(in the rows, 128 means zero)
[128 118  96 113 138  88 192 123 141  76 142  95 170 128 135 133 138  85
 146  80 141  80 149 141  84 150 184  67 130 122 140 110 132 119 150 141
 118 134] | sot
[ 85 127  92 146 135 186 147 125 104 149 102 158 133 117  98  86 126  69
 110 164 151 175 142 108 162 131 124 161 149 125 143 166 150 122 107 159
 110 163] | pusot
[109 109 116 143 116 110 113 180 112 223 130  98  90 113 183  63  95 166
 166 120 159 122 149 112  88 161 137 140 165 109  54 140 123  75  68 158
 117 143] | lozi
[ 67 157  83 166 155 112 143 130 105  84 106 125 207 154 113 137 100  78
 133 186 177 131 154 121 117 139 174  73 178  99 179 100 156  49 115 210
  91 170] | sot
[129 143 144 101 130  98 121 120 136 130 115 140 150 125 111 138 154 112
 134 198 153 139 153 109 137 161 131 137 159 142 120 151  94 118 157 137
 133 132] | Tora
[119 130 119  97 101 121  69 124 162 114 141 154 100 106 132  78 150 169
 141 161 115 148 146 119 118 161 119 150 140 125 117 116 138 130 123 113
 135 148] | zov
[114 170 169 158 110 147 202 153 137 134 116 153 129  73  63  67 145 209
 149 177 150 163 110 139 173 122 144  85 121 150 175 162 122 165 132 110
 111 144] | sot
[ 81 139 115 166 109  65  88 154  68  60 128 104 116 110 153 125 113 115
 128  97 119 111 148  74 178 153 119 221 168 114 109  87  92 126 162 164
 176 122] | sot
[161 100 131 162 137 142 144 130 102 143  98  76 130 161 137 132 126  90
 118 107 107  99 141 118 112 111 136 127 119 136 131 136 122 147 151 122
 136 114] | bot
[162 114 176 113 115 162 139 113 132 166 111 149 136 124 103 145 132 142
 117 159 126 198  64 159 106 142  80 178 125 123 163 211 109 149 145  48
 168 142] | lozi
[106 105 143 149 139 142 100 117 110 121 127 140 125 110 109  67 124 129
 129 139 149 170 163 139 152 146  93 133 140 128 105 115 159 146 106 106
 130 119] | zov
[ 83 141 126 118 158 144  73 123 109 121 144 157 186 125  76 137 115 107
 148 188 199 168 161 121 172 115 126 123 139 151  93 154 142  85 101 157
 106  98] | dit
[180  86 169  73 128  86 159 142 182 133 156 119 183 145 119 195 151  66
 174 158 161 136 102 129 104 117 154 231 131 170 106 244  75 132 155 147
 125  78] | pusot
[161 101 107 121 126 119 118 144  91 165 140  90 129 129 165 162 116 140
 166  59 145 123 140 120 134 124 135 157 122 121  25 179  96 104  91  53
  86 128] | bot
[121 126 158  92 152 117 175 147 111  33 165 127 160 140 134 140 105  68
 123 114 163 119 171 123 107 156 124 130 137 154 148 131 146 136 196 167
 132  94] | pusot
[113  93 119 112 130 137 126 121 142 117  97 115 157 109  98  85 144  83
 139 122 152 125 115 135 134 117 136 125 123 132 140 162 116 106 128 138
 140 125] | Tora
[ 90 154  89 150 126 150  93 139 133 187  87 163 129 142 120 101 134  87
  95 133 181 152 128 115 188 170 157 157 103  86 115 121 110 107 112 138
 106 130] | zov
[159 111 126 163 128 115 144 144  96 159 119 106 118 142 157 164 129  84
 112  92  94 113  95 100 134 125 136 193 146 114 117 144  99 153 122 108
 142 137] | saf
[ 95 158 147 124 127 102 144 126 142  92 134 148 121 137 100 133 106 114
 157 163 113 153 170 115 125 130 103  94 146 146 145 111 163 140 133 149
 153 100] | pusot
[133 114 110  74 120  71 114  96 154  29 190 144 161  95  97 186 129 110
 148 117 171 111  84 134 126  91 130 226 188 132 141 183  84  67 101 188
 134 136] | pusot
[151  98 163 131 158 182 127 138  88  94 163 102 111 148 116 119 162 101
 104  79 179 115 163 140 166 139 106  24 111 120  86 144 110  91  76  72
  80 130] | lozi
[ 52 155 119 150 148 147 132 164 152 123  47 151 178  92 102 158  97 173
 144 169 157 128 111 144 148  97 154 103 121 172 173  92 179 130 196 169
 122  67] | dit
[147 106  95 152 135 117 170 116 121 136 154  80 211 112 118  80  98 124
 122 149 142 158 156 137 128 155 102 160 171 152 146 141 114 119 138 173
 157 108] | zov
[163 105 129 129  94  82 234 117 105 120 122  80  90 133 107 140 137 108
 136  89  70 124 138 111  80 110 136 198 146 136 110 165 146 194 107 101
 113 143] | zubom
[104 153 147 109 178 116 105 141 131  73 110 173 158 107  88 125 141 107
 129 245 171 167 149 151 130 140  84 138 105 112 165  86 180 129 169 117
 136 145] | sabi
[115 124 108 141 180 171 105 138 112  75 140  90 181 144 116 142 132  77
 101  60 194  65  82 166 185  93 152 113 111  85 152 114 136  80  94 155
 133 106] | zubom
[163 139 181 134 116  99 205 169  91 147 117 119 148 144 138 183 128 187
 135 117  97  50 131 110 129 122 118 129 127 132 120 111 153 163 116  82
 145 118] | saf
[131 141 114  61 165  99  95  60 146  94 117 135 169 160  99 156 118  93
 101 145 106 159 153 129 149 164 116  85 139 174 213  84 109  78 170 152
 157 104] | Tora
[141 171  64 168  71 136  89  90  89 147 109 152 110  87 190  49 100 205
  79  82 156 103  90 121 151 140 105 140 135 104  87 107  40 125 138 173
 115 174] | sot
[149 122 122 115 128 132 138 134 159 153 139 136 121 124 138 121 151 136
 126 123 125  89  94 133 112 118 152  96 122 119 154 141 133 131 138 128
 134 123] | Tora
[137 142 158 152 152  93 104 140 123 108 145 120 127 118 127 154 116 173
 173 153 116 148 117 145 123 128 129 154 133 177  97 134 109 172 146 150
 140 113] | dit
[173  83 132 141 171 129 121 117 138 126 199 125 167 126 181 164 131 100
 136  87 114 128 105 173 124 115  92 184 128 130  75 120 121 134  76 118
 170 125] | sabi
[101 141 129 137 146 159  92 149 149 179  94 111 140 114 108 152 145 134
 137 156 144 121 115 102 149 108 169  95 138 155 125 131 132 100 142 115
 139  73] | dit
[124 112 164 126  97 127  80 127 150 161  93 123 143 147 123 166  99 171
 150 159 108 151 169  82 109 159 110 130 136 171 155 154 119  94 181 124
 158 101] | saf
[197 198 153 126 160 152 171 117  94 176 111 131 167 139 166 133 116 204
  58 146 123 103 129 135 160 143 132 144 146 135 156  55 104 102 144 105
 113 144] | bot
[ 99 193 142 146 105 145 102 123 116  91 119 148 150 148 115 155 117 183
 131 170 126 158 163 117 188 153  94  62 118 150 128 120 119 103 130 120
 121 135] | Gupo
[120 104 107 121 163 137  55 115 121 101 148 111 122  99 133 114 117  87
 171 134 126 150 150 126 108 115 129 188 150 140  97 142 126 102 147 138
 165 130] | bot
[111 126 151 113 156 178 110 124 153 121 139 185 126 124 108 130 129 124
 134 133 138 143 145 143 145 137 141 139 117 140 146 121 148 107 129 154
 137 145] | saf
[175 186 130 117 110 102 178 126 117 155 171  95 179 129 152 164  79 125
 112  91 135 116  85 106 124 133 153 149 168 143 158 166  72 101 174 121
 171  41] | pusot
[ 97  93 131 112 138 118 127 138 153 105 124 118 177 107 125 120 131 107
 186 139 149 111 115 158 119  89 125 136 127 142  93 153 159 112  92 151
 145 113] | Gupo
[127 157 142 121 140 105 154 105 119 134 129 121 141 139 103 157 109 124
 136 150 143 158 168 134 133 158 120 104 126 148 137 128 134 124 186 124
 146  86] | Gupo
[138 133 170  99  94 128  95  61 173 114 142 169 124 140  97 101 128 100
 105 167 175 223 116 168 124 146 113 206 159 102 134 179  86 108 160 152
 135 122] | Gupo
[134 122 177  98 118  86 131  87 161 141 179 163 145  99  90 122 104 142
 150 165 158 193 149  95  93 172 118 139 132 202 168 203  80 144 183 176
 168 117] | sot
[133 111 160  55 149  99 223 119 100  71 177 139 153 121 100 164 139 104
 141  97 148 115 176 139 154 135  88 109 154 161  90 139 154 167  95  91
 129 101] | pusot
[ 89 145 101 169 205 138 121 184 101 145 139  91 157 168 116 213 106  70
 143 186 114 142 170  72 160 130 115 156 134 137 154 106 183  91 131 179
 158 122] | zubom
[154 131 137 144 112 169 144 147 150 122 154 111 142 164 154 138 151 107
 109 117 138  80 118 137 116 128 145 150 118 106 118 155 126 156 145 166
 145 120] | zubom
[164 116 152 101 145  71 126 176 143 112 164 109 197 110 196 196  86 219
 137  91 203 107  65 181 153 137  86 128 121 148 113 126  71 110 149 132
 118  70] | sabi
[122 126 138  96 178 116 183 162  94 135 165 133 135  79 131 113 105 150
 114  73 182  57  98 141 166 102 139 115 134 174 142 105 119 103  82 191
 133  86] | lozi
[155  93 145 116 121 131  99 127 127 141 145 142  97 131 192 137 115 151
 133 109 140  97 167 140  82 150 123 108 122 181  86 140 119 156 196 158
 113  71] | lozi
[137 119 111 132 114 129 117 113 117 170  81 122 140 138 134 126 128  97
 120 139  98 105 122  99 124 112 134 145 146 136 130 128 118 126 119 130
 142 123] | saf
[ 93 117 106 139 139 149  98 131  96 150  89 145 101 122  98 122 139 118
 141 153 126 102 168 104 146 124 138 125 134 117 129 113 175 115 117 132
 128 148] | saf
[153 104 172  71 145 137 152  74 112 143 115 141 162 117 103 111 155 137
 128  74 143 115 165 161 159 143 159 160 129 167  69 116 132 111  70  54
 114  95] | zov
[157 125 104 144 110 155 150 116 140 106 149 156 131 145 106 121 151  89
 107 150 112 161 135 159 107 148 149 184 111 103 175 170 138 143 163 127
 108 158] | lozi
[185 153 153  90 109  83 155 115 134 139 200 153 134 129 171 109 126 170
 118 118 158 110  89 145  74 149  92 133 145  57  90 127 109 142 112  94
 155 158] | sot
[ 78 114 133  88  68 115  65 107 136  77 102 165  70 103 156  67 128  71
 143  36 157 148 128  99 144 149 133 166 114 147  24 172  51 135  80 136
 101 146] | pusot
[122 131 169 142 185  91  61 144  91 123 154 108  60 136 157 119 119 146
 157 115 132 171 120 135 175 124  99  66 162 102  88  69 132 126 101  68
 118  92] | sot
[134 119 114 164 144 164 155 132 106 181  79 117 195 107 144 108 136 104
 104 157 113 113  99 147 125 103 126 145 130 111 151 108 184 139 115  66
 157 112] | sabi
[145 143 166  82 119  47 181 119 106 126 128 148 137 110 108 166  83 179
 154 155 124 124  90 147  79 110 117 145 157 181 170 155 134 152 136 137
 140  85] | lozi
[115  85 153 168 138 152 146 130 153 116 130 120 158  96  96  87 120  96
 143 124 162 129 123 127 113  95 118 136 126 149 149 176 143 121 110 166
 145 119] | pusot
[154 133 149 127 134 130 169 123 124 143 113 139 128 119 124 107 147  91
 114 163 113 133 125 118 129 127 119 179 133 149 138 146 127 182 151 122
 144 122] | pusot
[ 87 142 105  89 113 116 113 139 100  88 111 130 106 137 151 107 117 140
 108  86 132 119 114 139 157 146 133 159 164 119  91  78 113 136 112 170
 128 132] | dit
[156 140 136  99 106 129 130 160 144 132 176 132  98 105 187  93 111 188
 168  74 131 104 139 137  88 124  92 123 104 100  22 121 121 138 108  86
 143 138] | bot
[108 125 108 171 107 137 170 134  90 143  70 106 167 159 131 121 109  62
 114 136  87 125 120 105 116 126 162 151 173 113 166 136 144 130 104 144
 131 153] | saf
[173 147 119  57 107 123 215 130 151  81 181 137 155 124 149 128 139 155
 108 112 149  78  98 165 111 125 145 110 119 149 147 150 110 147 170 172
 103 120] | Gupo
[130 141 126 173 168 160 141 168 184 133 126 100 155 127  98 152 120 133
 132 166 159 145  90 152 122 113 133 135 100 108 210 143 153 118 186 165
 147 117] | zubom
[121 156 136  75 139  89 150 137  99 132 174 148 134 142 115 172 117 127
 146 164 142 133 110  80 129 108 162  93 174 149 152 156 130  83  89 138
  94 121] | sot
[ 85 137 122 135 144 160  72 144 104 147 129 174 144 149 127 110 133  82
 123 200 136 117 141 112 130 120 120  85 137 103 152 123 202 112  78 127
 134 129] | lozi
[141  94 153 100 153 101 129  90 153  34 173 103  86 113  89 131 136 114
 142  89 156 102 157 141 103 122 109  44 140 165 151 126 118 128 155 163
 142  99] | pusot
[139  92 134  85 168 120 150  72 117  56 155 101 213 103  74  97 109 154
 130  71 155 117 160 181 135 120 132 134 135 185 143  99 138  80  91 161
 129 116] | dit
[118 175 124 118 134 116 160 154 106 118 159 156 134  99 137 121 115 143
 133 152 114 127 102 125 126 119 155 212 158 153 111 120 131 170 140 176
 149 121] | dit
[123 104 105 124 121 158 128 102 142  93 112 129 163 142  85 127 145  94
 108 143 112 173 123 149 119 142 123 160 119 131 169 154 143 160 160 127
 137 152] | dit
[141 149  86 117 132 149 148 113 107 167 189 163 163 139 134 134 105 159
  83 166 157 111 116 122 115  88  97  68 168 113 132 120 177 124  84 163
  98 118] | dit
[143 100 164 114 136 163 120 182 177 214  94 100 168 151 168 134 106  63
 107 159 166 165  86  87  87 108 123 210 108 119 136 184 136 104 191 119
 132  58] | zubom
[169  98 132 151 107 110 126 106 119 113 139 115 134 119 142 103 134 106
 108 124 120  98 124 107 104 132 100 196 131 149 137 166  97 175 158 164
 159 134] | pusot
[122 116 128 111 109 120 185 130 105  72 121 137 149 120 118 142 118 177
 141 103  97 113 158 163 117 133 114 170 119 138 136  97 182 131 123 112
 139 143] | sabi
[103  98 140 123 159 137  90 117 146  74 135 122 164 106 102 122 131 127
 139 127 160 127 133 161 146 107 128 114 139 166 132 114 142 134 147 163
 140  80] | dit
[154  38 121 150 160  69 164 145  67 112 129  38 154  94 181 145 141 107
 126  60 123  69  90 149 147  61 126 144 208 135  88 102 147 137  44  70
  96  79] | sabi
[177  77 133 112 132  93 190  97 142 109 177  91 144 131  86 156 136 111
  97  73 152  96 137 148 128 111 129 143 136 139 170 129 111  95 115 160
 141  87] | sabi
[110  94 127 136 107 111 174 136 123 143 188 119 138 140 113 141  94  58
 143 137 147 157 129 107  67 108 114 103 193 115 132 205 151 105  78 154
 144  99] | lozi
